Below is a small trained network, with its code and all its weights. Each question gives an input and a target symbol and asks what happens when units are switched off, that is, made to give their printed mean instead of their output.

import numpy as np


def w(rows, s, z=0):
    codes = np.array(rows[::2]) - 128.0
    scale = np.full(codes.shape[1], s)
    scale[-1] = z or s
    return codes * scale


def f(y):
    return np.maximum(y, 0)


def softmax(a):
    e = np.exp(a - a.max(-1, keepdims=True))
    return e / e.sum(-1, keepdims=True)


def log_softmax(a):
    a = a - a.max(-1, keepdims=True)
    return a - np.log(np.exp(a).sum(-1, keepdims=True))


def net(x, mask):
    ids = ['γεηλξπστω'.index(c) for c in x.split()]
    T = len(ids)
    res = E[ids] + P[:T]
    r = res
    for j in range(2):
        rows = slice(3 * j, 3 * j + 3)
        q, k, v = (r @ M[0][rows].T for M in (Q, K, V))
        z = softmax(np.where(np.tri(T) > 0, q @ k.T / 3**0.5, -1e9)) @ v
        o = O[0][rows]
        res = res + np.where(mask[j], z, o[:, -1]) @ o[:, :-1]
    y = f(res @ A[0][:, :-1].T + A[0][:, -1])
    res = res + np.where(mask[2:18], y, B[0][:, -1]) @ B[0][:, :-1]
    return log_softmax(res[-1] @ U[:, :-1].T + U[:, -1])


Q, K, V, O, A, B = {}, {}, {}, {}, {}, {}
E = w([
[135,164,124,83],'γ',
[114,156,182,68],'ε',
[94,176,84,83],'η',
[56,154,99,41],'λ',
[163,254,75,193],'ξ',
[129,186,175,117],'π',
[168,161,137,117],'σ',
[76,179,172,60],'τ',
[161,159,46,123],'ω',
],0.017)
P = w([
[187,59,122,161],'0',
[36,191,183,194],'1',
[224,123,92,37],'2',
[28,205,164,189],'3',
[217,133,77,26],'4',
[19,216,149,189],'5',
[211,144,62,15],'6',
[11,237,134,192],'7',
[206,152,39,11],'8',
[2,249,108,203],'9',
[194,158,13,14],'10',
],0.012)
Q[0] = w([
[100,129,103,123],'head 0',
[152,66,150,136],'head 0',
[157,80,99,109],'head 0',
[198,186,91,8],'head 1',
[127,206,163,119],'head 1',
[204,88,107,44],'head 1',
],0.017)
K[0] = w([
[97,135,177,177],'head 0',
[138,203,136,102],'head 0',
[80,169,99,74],'head 0',
[89,151,8,116],'head 1',
[108,83,62,171],'head 1',
[94,209,71,96],'head 1',
],0.014)
V[0] = w([
[78,169,133,127],'head 0',
[156,52,243,126],'head 0',
[177,173,10,120],'head 0',
[99,145,221,50],'head 1',
[40,49,56,90],'head 1',
[173,130,169,176],'head 1',
],0.012)
O[0] = w([
[106,123,166,156,143],'head 0',
[192,118,173,125,83],'head 0',
[27,139,10,60,208],'head 0',
[141,59,202,197,99],'head 1',
[79,67,23,123,3],'head 1',
[207,137,194,102,78],'head 1',
],0.011,0.004)
A[0] = w([
[65,130,172,113,127],'neuron 0',
[192,5,166,89,1],'neuron 1',
[98,144,126,113,126],'neuron 2',
[175,111,111,125,60],'neuron 3',
[137,41,95,104,142],'neuron 4',
[207,130,120,114,93],'neuron 5',
[126,152,186,158,140],'neuron 6',
[188,86,104,72,145],'neuron 7',
[41,135,128,182,163],'neuron 8',
[73,83,161,223,116],'neuron 9',
[113,81,126,111,144],'neuron 10',
[139,111,187,174,68],'neuron 11',
[186,100,93,120,91],'neuron 12',
[181,153,158,104,128],'neuron 13',
[112,174,137,165,139],'neuron 14',
[157,125,135,69,101],'neuron 15',
],0.016,0.0068)
B[0] = w([
[136,112,97,171,196],'neuron 0',
[97,144,149,190,160],'neuron 1',
[145,160,95,149,212],'neuron 2',
[109,35,91,55,135],'neuron 3',
[123,217,255,71,172],'neuron 4',
[98,114,150,98,184],'neuron 5',
[178,131,80,105,232],'neuron 6',
[58,68,146,113,169],'neuron 7',
[155,59,216,142,230],'neuron 8',
[167,25,17,55,182],'neuron 9',
[119,218,155,159,155],'neuron 10',
[157,155,166,78,200],'neuron 11',
[104,55,128,97,139],'neuron 12',
[128,123,64,226,251],'neuron 13',
[67,43,188,105,211],'neuron 14',
[133,85,102,196,189],'neuron 15',
],0.0081,0.014)
U = w([
[112,147,255,121,131],'γ',
[224,159,124,109,170],'ε',
[85,98,186,254,127],'η',
[109,45,55,210,56],'λ',
[105,174,147,116,254],'ξ',
[194,240,202,174,44],'π',
[181,230,42,248,156],'σ',
[147,56,89,92,16],'τ',
[129,98,21,114,53],'ω',
],0.0093,0.0065)

Each question gives the input, a string of symbols that net reads in full, and the target symbol t.
The units are the heads (3 rows each of Q, K, V and O) and the neurons (one row each of A and B). Each row of codes is followed by its name. A weight is (code - 128) times the scale printed after its matrix; where a second scale follows, it is the last column's (O, A, B and U).
mask holds one flag per unit, heads first, then neurons. A switched-off unit (its flag False) gives its mean, the last column of its rows in O or B, instead of its output. The means were averaged over made-up inputs and are rounded, as every weight is.
A unit's drop is (log p(t) with every unit on - log p(t) with that unit switched off) / (log p(t) with every unit on - log p(t) with every unit switched off).
The circuit of an input: a set's keep is (log p(t) with only the set's units on - log p(t) with every unit switched off) / (log p(t) with every unit on - log p(t) with every unit switched off). Starting from the 12 units with the biggest drops (on a tie, the unit counted first), units are removed one at a time, each time the one whose removal leaves the highest keep (on an exact tie, the one counted first), for as long as the keep stays at least 0.8.
circuit, biggest first: the units of the circuit, biggest drop first
most important unit: the unit with the biggest drop
top k neurons: the k neurons with the biggest drops, biggest first
heads that matter: for each layer, one digit per head in row order, 1 if its drop is at least 0.15 and else 0, layers parted by /
input ε γ σ ω λ λ ε ε τ, target γ: top 2 neurons : (neuron 4; neuron 13)
input ξ ε σ, target σ: circuit, biggest first : (head 1; neuron 13)
input π τ ε γ λ τ ε ε, target π: heads that matter : 11
input ε ω ε λ ε τ σ, target γ: most important unit : neuron 4
input σ ε σ η ε ε σ π, target σ: heads that matter : 11
input τ τ ε σ η ε ω ε, target τ: heads that matter : 01
input ε λ ξ π ε ε ε γ, target ε: circuit, biggest first : (head 0; head 1; neuron 6; neuron 9)
input ε σ ε σ, target ε: top 2 neurons : (neuron 9; neuron 11)
input η τ ε η ξ σ λ τ, target η: circuit, biggest first : (neuron 8; neuron 0)
input ξ σ ξ η ε σ, target ξ: heads that matter : 11
input ε η γ ε ε ξ γ, target σ: circuit, biggest first : (head 1; neuron 13)
input ε ε ξ ξ γ ε π, target σ: circuit, biggest first : (neuron 13; head 1)
input ξ τ ε τ ε τ π ε τ ε η, target ξ: heads that matter : 01
input ε π σ τ, target ε: most important unit : head 0
input ε ε ε, target η: heads that matter : 00
input τ ε π η, target τ: circuit, biggest first : (neuron 9; head 1; head 0; neuron 11)
input ε σ π ω σ, target ω: circuit, biggest first : (head 1; head 0)
input λ ε ε σ, target λ: heads that matter : 01
input ε η τ σ ε γ ε σ, target ε: circuit, biggest first : (head 0; head 1; neuron 9; neuron 6)
input σ τ σ ε γ ε σ τ ε λ π, target γ: top 2 neurons : (neuron 4; neuron 8)
input ε σ ε, target η: circuit, biggest first : (neuron 13; neuron 1; head 1)
input ε σ η, target ξ: circuit, biggest first : (head 1; neuron 4; neuron 13; neuron 9)
input τ ε σ ξ η σ, target τ: heads that matter : 01
